Below is a small trained network, with its code and all its weights. Each question gives an input and a class and asks what happens when units are switched off, that is, made to give their printed mean instead of their output.

import numpy as np


def w(rows, s, z=0):
    codes = np.array(rows[::2]) - 128.0
    scale = np.full(codes.shape[1], s)
    scale[-1] = z or s
    return codes * scale


def f(y):
    return np.maximum(y, 0)


def log_softmax(a):
    a = a - a.max(-1, keepdims=True)
    return a - np.log(np.exp(a).sum(-1, keepdims=True))


def net(x, mask):
    res = np.array(x, float).reshape(1, 3) / 4 @ E
    y = f(res @ A[0][:, :-1].T + A[0][:, -1])
    res = res + np.where(mask, y, B[0][:, -1]) @ B[0][:, :-1]
    return log_softmax(res[-1] @ U[:, :-1].T + U[:, -1])


A, B = {}, {}
E = w([
[110,132,159,155,169,52,22,64,107,206,104],'x0',
[201,151,225,152,82,198,175,107,215,207,80],'x1',
[143,198,29,117,6,95,67,93,180,177,153],'x2',
],0.013)
A[0] = w([
[183,87,100,98,85,207,147,162,193,154,69,64],'n0',
[184,168,93,90,68,107,157,161,110,140,127,151],'n1',
[164,127,119,141,86,98,70,105,147,159,143,54],'n2',
[110,133,124,154,115,160,162,103,157,183,153,49],'n3',
[87,142,129,142,136,80,60,93,131,150,150,250],'n4',
[80,108,54,87,95,97,106,164,104,65,173,251],'n5',
[143,139,129,148,114,128,44,111,84,180,136,191],'n6',
[107,121,163,141,134,97,134,142,136,39,188,163],'n7',
[160,114,167,163,136,147,163,90,61,150,105,94],'n8',
[71,107,95,113,176,42,100,109,6,126,137,208],'n9',
[167,173,57,149,70,139,159,120,157,111,180,231],'n10',
[117,124,153,199,101,107,105,57,136,164,139,114],'n11',
],0.011,0.0019)
B[0] = w([
[137,135,147,93,127,163,64,125,116,76,129,206],'n0',
[211,133,124,139,199,72,229,125,136,64,133,178],'n1',
[162,173,115,104,129,69,136,110,197,104,106,182],'n2',
[117,147,113,119,124,164,148,100,127,93,158,164],'n3',
[115,167,131,84,111,168,130,152,205,51,110,198],'n4',
[103,2,54,190,94,140,116,64,95,138,200,241],'n5',
[134,139,185,125,123,82,95,162,165,84,98,185],'n6',
[138,128,108,94,97,143,74,114,143,106,152,183],'n7',
[104,139,170,156,135,119,98,112,83,163,157,169],'n8',
[132,92,149,40,45,232,125,111,169,33,81,255],'n9',
[177,189,147,160,189,113,198,140,69,205,95,204],'n10',
[144,142,108,152,176,72,128,114,134,118,147,178],'n11',
],0.0099,0.02)
U = w([
[187,153,170,70,183,13,132,189,172,82,54,96],'0',
[59,48,116,44,14,186,54,96,141,53,152,133],'1',
[137,80,125,238,189,4,153,116,52,255,178,4],'2',
],0.0071,0.00016)

Each question gives the input, the list of numbers given to net, and the class t.
The units are the neurons (one row each of A and B). Each row of codes is followed by its name. A weight is (code - 128) times the scale printed after its matrix; where a second scale follows, it is the last column's (A, B and U).
mask holds one flag per neuron, in row order. A switched-off neuron (its flag False) gives its mean, the last column of its row in B, instead of its output. The means were averaged over made-up inputs and are rounded, as every weight is.
A unit's drop is (log p(t) with every unit on - log p(t) with that unit switched off) / (log p(t) with every unit on - log p(t) with every unit switched off).
The circuit of an input: a set's keep is (log p(t) with only the set's units on - log p(t) with every unit switched off) / (log p(t) with every unit on - log p(t) with every unit switched off). Starting from all 12 units, units are removed one at a time, each time the one whose removal leaves the highest keep (on an exact tie, the one counted first), for as long as the keep stays at least 0.8.
circuit, biggest first: the units of the circuit, biggest drop first
most important unit: the unit with the biggest drop
k most important neurons: the k neurons with the biggest drops, biggest first
drop of u: that unit's drop, to one decimal
input [1,8,-7], class 2: 2 most important neurons : n9, n8
input [0,1,2], class 0: most important unit : n5
input [-6,1,4], class 2: circuit, biggest first : n9, n10
input [8,0,0], class 0: 4 most important neurons : n5, n6, n11, n2
input [6,7,-4], class 2: 3 most important neurons : n9, n8, n4
input [-5,7,0], class 0: 2 most important neurons : n5, n9
input [-4,-5,8], class 2: 2 most important neurons : n10, n5
input [2,8,-2], class 2: 2 most important neurons : n9, n4
input [1,6,-7], class 2: 3 most important neurons : n9, n8, n4
input [4,5,-4], class 2: drop of n9 : 0.6
input [-8,-1,5], class 2: drop of n10 : 0.1
input [-8,2,-1], class 0: drop of n9 : 0.2
